Here is a tiny trained network, its code and every weight. The questions are about switching its units off for an input and a target symbol, where a switched-off unit gives its printed mean instead of its output.

import numpy as np


def w(rows, s, z=0):
    codes = np.array(rows[::2]) - 128.0
    scale = np.full(codes.shape[1], s)
    scale[-1] = z or s
    return codes * scale


def f(y):
    return y / 2 * (1 + np.tanh(0.7978845608 * (y + 0.044715 * y**3)))


def softmax(a):
    e = np.exp(a - a.max(-1, keepdims=True))
    return e / e.sum(-1, keepdims=True)


def log_softmax(a):
    a = a - a.max(-1, keepdims=True)
    return a - np.log(np.exp(a).sum(-1, keepdims=True))


def net(x, mask):
    ids = ['αβδεηλπψ'.index(c) for c in x.split()]
    T = len(ids)
    res = E[ids] + P[:T]
    q, k, v = (res @ M[0].T for M in (Q, K, V))
    z = softmax(np.where(np.tri(T) > 0, q @ k.T / 3**0.5, -1e9)) @ v
    res = res + np.where(mask[0], z, O[0][:, -1]) @ O[0][:, :-1]
    y = f(res @ A[0][:, :-1].T + A[0][:, -1])
    res = res + np.where(mask[1:9], y, B[0][:, -1]) @ B[0][:, :-1]
    return log_softmax(res[-1] @ U[:, :-1].T + U[:, -1])


Q, K, V, O, A, B = {}, {}, {}, {}, {}, {}
E = w([
[107,146,66,222,199,235],'α',
[198,75,35,230,45,173],'β',
[120,189,135,230,177,124],'δ',
[86,174,34,206,223,137],'ε',
[2,172,109,144,147,86],'η',
[32,194,95,90,63,195],'λ',
[226,234,139,216,65,207],'π',
[237,125,72,8,150,92],'ψ',
],0.014)
P = w([
[53,120,249,140,165,236],'0',
[59,115,233,152,149,254],'1',
[69,119,215,145,143,231],'2',
[65,110,201,167,126,232],'3',
[77,121,196,166,118,184],'4',
[91,128,170,172,106,167],'5',
[99,128,154,189,91,165],'6',
[89,141,172,188,75,82],'7',
[86,145,183,184,56,20],'8',
[112,141,159,210,40,31],'9',
[137,126,94,226,48,70],'10',
[105,173,150,134,55,34],'11',
],0.0065)
Q[0] = w([
[233,66,134,8,137,75],'head 1',
[93,144,166,235,144,154],'head 1',
[195,69,97,96,53,126],'head 1',
],0.013)
K[0] = w([
[75,199,184,84,246,166],'head 1',
[93,119,46,154,69,27],'head 1',
[139,188,198,109,211,129],'head 1',
],0.013)
V[0] = w([
[151,102,18,9,182,134],'head 1',
[39,83,49,173,214,83],'head 1',
[22,188,94,85,38,157],'head 1',
],0.011)
O[0] = w([
[133,32,25,137,31,18,10],'head 1',
[2,45,147,242,155,104,139],'head 1',
[34,225,70,15,24,43,157],'head 1',
],0.0083,0.013)
A[0] = w([
[197,132,128,252,130,69,169],'neuron 1',
[146,121,160,68,96,100,3],'neuron 2',
[98,68,199,79,68,164,207],'neuron 3',
[192,154,133,83,144,143,28],'neuron 4',
[96,131,139,108,90,125,135],'neuron 5',
[109,48,191,102,209,165,20],'neuron 6',
[175,150,96,165,60,117,139],'neuron 7',
[108,133,71,181,175,124,166],'neuron 8',
],0.011,0.0044)
B[0] = w([
[142,163,174,125,107,116,213],'neuron 1',
[102,123,224,248,174,114,130],'neuron 2',
[220,67,133,208,104,112,142],'neuron 3',
[81,126,180,147,92,42,197],'neuron 4',
[175,106,94,152,137,153,169],'neuron 5',
[219,89,105,147,43,143,211],'neuron 6',
[84,64,149,88,145,155,146],'neuron 7',
[157,114,169,151,102,60,255],'neuron 8',
],0.013,0.008)
U = w([
[131,107,140,161,75,142,52],'α',
[173,142,137,122,179,133,166],'β',
[152,93,188,138,158,211,173],'δ',
[141,97,204,192,123,94,19],'ε',
[1,85,183,192,168,151,108],'η',
[148,234,35,168,6,135,88],'λ',
[153,193,171,85,165,124,135],'π',
[211,95,123,26,70,51,254],'ψ',
],0.0073,0.012)

Each question gives the input, a string of symbols that net reads in full, and the target symbol t.
The units are the heads (3 rows each of Q, K, V and O) and the neurons (one row each of A and B). Each row of codes is followed by its name. A weight is (code - 128) times the scale printed after its matrix; where a second scale follows, it is the last column's (O, A, B and U).
mask holds one flag per unit, heads first, then neurons. A switched-off unit (its flag False) gives its mean, the last column of its rows in O or B, instead of its output. The means were averaged over made-up inputs and are rounded, as every weight is.
A unit's drop is (log p(t) with every unit on - log p(t) with that unit switched off) / (log p(t) with every unit on - log p(t) with every unit switched off).
The circuit of an input: a set's keep is (log p(t) with only the set's units on - log p(t) with every unit switched off) / (log p(t) with every unit on - log p(t) with every unit switched off). Starting from all 9 units, units are removed one at a time, each time the one whose removal leaves the highest keep (on an exact tie, the one counted first), for as long as the keep stays at least 0.8.
units of the circuit, in order: the units of the circuit, biggest drop first
unit that matters most: the unit with the biggest drop
k most important neurons: the k neurons with the biggest drops, biggest first
drop of u: that unit's drop, to one decimal
input η β δ δ δ β η δ ε π, target π: units of the circuit, in order : [neuron 1; neuron 6; neuron 3]
input η α λ η, target λ: units of the circuit, in order : [head 1]
input η δ β δ π δ ε π λ, target δ: units of the circuit, in order : [neuron 8; neuron 4; head 1]
input η η η ψ η ε ε δ β, target δ: 3 most important neurons : [neuron 4; neuron 7; neuron 8]
input δ α η ψ δ α ε, target ε: units of the circuit, in order : [head 1; neuron 8]
input δ δ δ λ ε η π α δ δ, target δ: 2 most important neurons : [neuron 6; neuron 4]
input η π ε η δ δ ε δ, target ε: 2 most important neurons : [neuron 8; neuron 6]
input η ψ α λ, target ψ: 2 most important neurons : [neuron 7; neuron 3]
input η η η δ η δ ψ π, target ψ: 2 most important neurons : [neuron 4; neuron 7]
input λ α δ ε δ η β ψ ε λ π, target δ: 2 most important neurons : [neuron 7; neuron 8]
input η η π λ, target π: 2 most important neurons : [neuron 6; neuron 2]
input δ η δ ψ η δ η η η ε, target η: drop of neuron 3 : 0.0
input η δ ε ε δ δ η ε π π λ λ, target π: drop of neuron 2 : 0.1
input ε η λ ε, target λ: unit that matters most : head 1
input λ δ λ ε ψ δ ε ε η ε, target η: drop of neuron 1 : -0.1
